Below are the code and all the weights of a small trained network. Each question names an input and a target symbol and asks about switching units off, where a switched-off unit gives its printed mean instead of its output.

import numpy as np


def w(rows, s, z=0):
    codes = np.array(rows[::2]) - 128.0
    scale = np.full(codes.shape[1], s)
    scale[-1] = z or s
    return codes * scale


def norm(h):
    return h / np.sqrt((h * h).mean(-1, keepdims=True) + 1e-5)


def f(y):
    return np.maximum(y, 0)


def softmax(a):
    e = np.exp(a - a.max(-1, keepdims=True))
    return e / e.sum(-1, keepdims=True)


def log_softmax(a):
    a = a - a.max(-1, keepdims=True)
    return a - np.log(np.exp(a).sum(-1, keepdims=True))


def net(x, mask):
    ids = ['αβγδζηθλμξπστφψω'.index(c) for c in x.split()]
    T = len(ids)
    res = E[ids] + P[:T]
    u = 0
    for l in range(2):
        q, k, v = (norm(res) @ M[l].T for M in (Q, K, V))
        z = softmax(np.where(np.tri(T) > 0, q @ k.T / 3**0.5, -1e9)) @ v
        res = res + np.where(mask[u], z, O[l][:, -1]) @ O[l][:, :-1]
        u += 1
        y = f(norm(res) @ A[l][:, :-1].T + A[l][:, -1])
        res = res + np.where(mask[u : u + 8], y, B[l][:, -1]) @ B[l][:, :-1]
        u += 8
    return log_softmax(norm(res)[-1] @ U[:, :-1].T + U[:, -1])


Q, K, V, O, A, B = {}, {}, {}, {}, {}, {}
E = w([
[142,202,145],'α',
[47,125,234],'β',
[146,212,91],'γ',
[199,149,207],'δ',
[146,158,67],'ζ',
[123,198,93],'η',
[109,164,105],'θ',
[203,188,93],'λ',
[112,2,53],'μ',
[96,135,74],'ξ',
[152,193,139],'π',
[88,116,100],'σ',
[157,112,77],'τ',
[101,101,38],'φ',
[123,167,78],'ψ',
[56,17,91],'ω',
],0.016)
P = w([
[224,25,254],'0',
[45,179,101],'1',
[205,42,156],'2',
[47,182,101],'3',
[207,59,134],'4',
[46,186,100],'5',
[211,69,110],'6',
[47,186,100],'7',
[211,73,97],'8',
[43,189,99],'9',
],0.012)
Q[0] = w([
[3,177,143],'L0H1',
[36,53,2],'L0H1',
[52,60,143],'L0H1',
],0.007)
K[0] = w([
[32,191,173],'L0H1',
[92,124,2],'L0H1',
[55,41,166],'L0H1',
],0.0089)
V[0] = w([
[3,91,175],'L0H1',
[85,239,238],'L0H1',
[3,114,146],'L0H1',
],0.0062)
O[0] = w([
[47,231,127,252],'L0H1',
[76,254,105,18],'L0H1',
[89,163,57,245],'L0H1',
],0.0045,0.0019)
A[0] = w([
[181,42,117,254],'L0N1',
[250,80,185,127],'L0N2',
[149,122,94,172],'L0N3',
[114,146,109,129],'L0N4',
[106,146,180,55],'L0N5',
[122,112,107,35],'L0N6',
[201,81,149,123],'L0N7',
[109,125,172,92],'L0N8',
],0.02,0.0032)
B[0] = w([
[186,96,205,247],'L0N1',
[80,19,174,232],'L0N2',
[196,85,68,166],'L0N3',
[99,128,113,160],'L0N4',
[186,103,97,163],'L0N5',
[152,116,137,141],'L0N6',
[106,46,245,204],'L0N7',
[140,107,61,158],'L0N8',
],0.012,0.011)
Q[1] = w([
[239,254,109],'L1H1',
[211,13,165],'L1H1',
[151,152,168],'L1H1',
],0.006)
K[1] = w([
[255,81,143],'L1H1',
[206,73,11],'L1H1',
[159,202,124],'L1H1',
],0.0081)
V[1] = w([
[255,40,188],'L1H1',
[200,168,192],'L1H1',
[102,150,183],'L1H1',
],0.0058)
O[1] = w([
[80,254,117,98],'L1H1',
[24,104,75,3],'L1H1',
[182,154,163,134],'L1H1',
],0.0062,0.0022)
A[1] = w([
[93,122,82,32],'L1N1',
[78,160,144,228],'L1N2',
[55,83,220,204],'L1N3',
[190,109,65,138],'L1N4',
[149,135,137,4],'L1N5',
[93,153,128,30],'L1N6',
[112,194,196,138],'L1N7',
[72,125,249,66],'L1N8',
],0.014,0.0041)
B[1] = w([
[175,135,107,153],'L1N1',
[175,85,207,184],'L1N2',
[131,64,116,255],'L1N3',
[186,140,197,161],'L1N4',
[73,104,102,128],'L1N5',
[115,133,161,143],'L1N6',
[188,1,159,151],'L1N7',
[127,56,235,194],'L1N8',
],0.01,0.0095)
U = w([
[151,181,194,109],'α',
[87,83,194,128],'β',
[141,195,148,202],'γ',
[253,135,151,57],'δ',
[148,168,98,209],'ζ',
[102,183,156,175],'η',
[42,171,194,100],'θ',
[194,176,127,157],'λ',
[198,54,84,78],'μ',
[58,147,98,194],'ξ',
[162,180,189,119],'π',
[2,107,130,58],'σ',
[207,140,81,124],'τ',
[126,102,28,138],'φ',
[99,165,114,207],'ψ',
[44,39,55,4],'ω',
],0.028,0.013)

Each question gives the input, a string of symbols that net reads in full, and the target symbol t.
The units are the heads (3 rows each of Q, K, V and O) and the neurons (one row each of A and B). Each row of codes is followed by its name. A weight is (code - 128) times the scale printed after its matrix; where a second scale follows, it is the last column's (O, A, B and U).
mask holds one flag per unit, layer by layer, with each layer's heads first. A switched-off unit (its flag False) gives its mean, the last column of its rows in O or B, instead of its output. The means were averaged over made-up inputs and are rounded, as every weight is.
A unit's drop is (log p(t) with every unit on - log p(t) with that unit switched off) / (log p(t) with every unit on - log p(t) with every unit switched off).
The circuit of an input: a set's keep is (log p(t) with only the set's units on - log p(t) with every unit switched off) / (log p(t) with every unit on - log p(t) with every unit switched off). Starting from the 12 units with the biggest drops (on a tie, the unit counted first), units are removed one at a time, each time the one whose removal leaves the highest keep (on an exact tie, the one counted first), for as long as the keep stays at least 0.8.
units of the circuit, in order: the units of the circuit, biggest drop first
top k neurons: the k neurons with the biggest drops, biggest first
k most important neurons of layer l: the k neurons of layer l with the biggest drops, biggest first
drop of u: that unit's drop, to one decimal
input ω μ ζ β μ β δ ξ β τ, target τ: top 3 neurons => L0N2, L0N7, L0N1
input β μ ξ β φ φ γ, target β: units of the circuit, in order => L0H1, L0N2
input ω ξ β σ β σ, target σ: top 4 neurons => L0N1, L0N7, L0N2, L0N3
input ζ μ β ψ τ τ, target τ: top 2 neurons => L0N2, L0N1
input ω μ φ β φ ψ β, target μ: top 2 neurons => L0N8, L0N7
input φ η ζ ξ φ μ, target μ: units of the circuit, in order => L0N7, L0N2
input φ φ β ξ φ ξ λ, target β: units of the circuit, in order => L0N2, L0N7
input μ γ η ω, target ω: top 3 neurons => L0N1, L0N7, L0N2
input β ζ β, target μ: 4 most important neurons of layer 0 => L0N5, L0N8, L0N7, L0N1
input ω η β γ φ β α μ β, target δ: top 2 neurons => L0N2, L0N7
input β β π π, target π: top 4 neurons => L0N2, L0N7, L1N7, L1N2
input δ β β β ω ψ β, target δ: top 3 neurons => L0N2, L0N7, L0N5
input φ φ β λ μ β ω β π λ, target λ: top 3 neurons => L0N7, L0N2, L0N1
input λ β ζ δ, target δ: 4 most important neurons of layer 0 => L0N2, L0N7, L0N5, L0N3
input θ β ψ ω ξ α β μ, target μ: 2 most important neurons of layer 1 => L1N8, L1N4
input φ θ φ φ ξ β γ σ, target σ: most important neuron of layer 1 => L1N8
input ξ φ ψ β β λ β μ γ, target β: most important neuron of layer 0 => L0N2
input β φ δ λ μ γ, target γ: drop of L1N8 => 0.2
input ψ γ φ β μ σ τ, target β: drop of L0N7 => 0.3
input λ ω λ θ, target θ: drop of L1N4 => 0.1
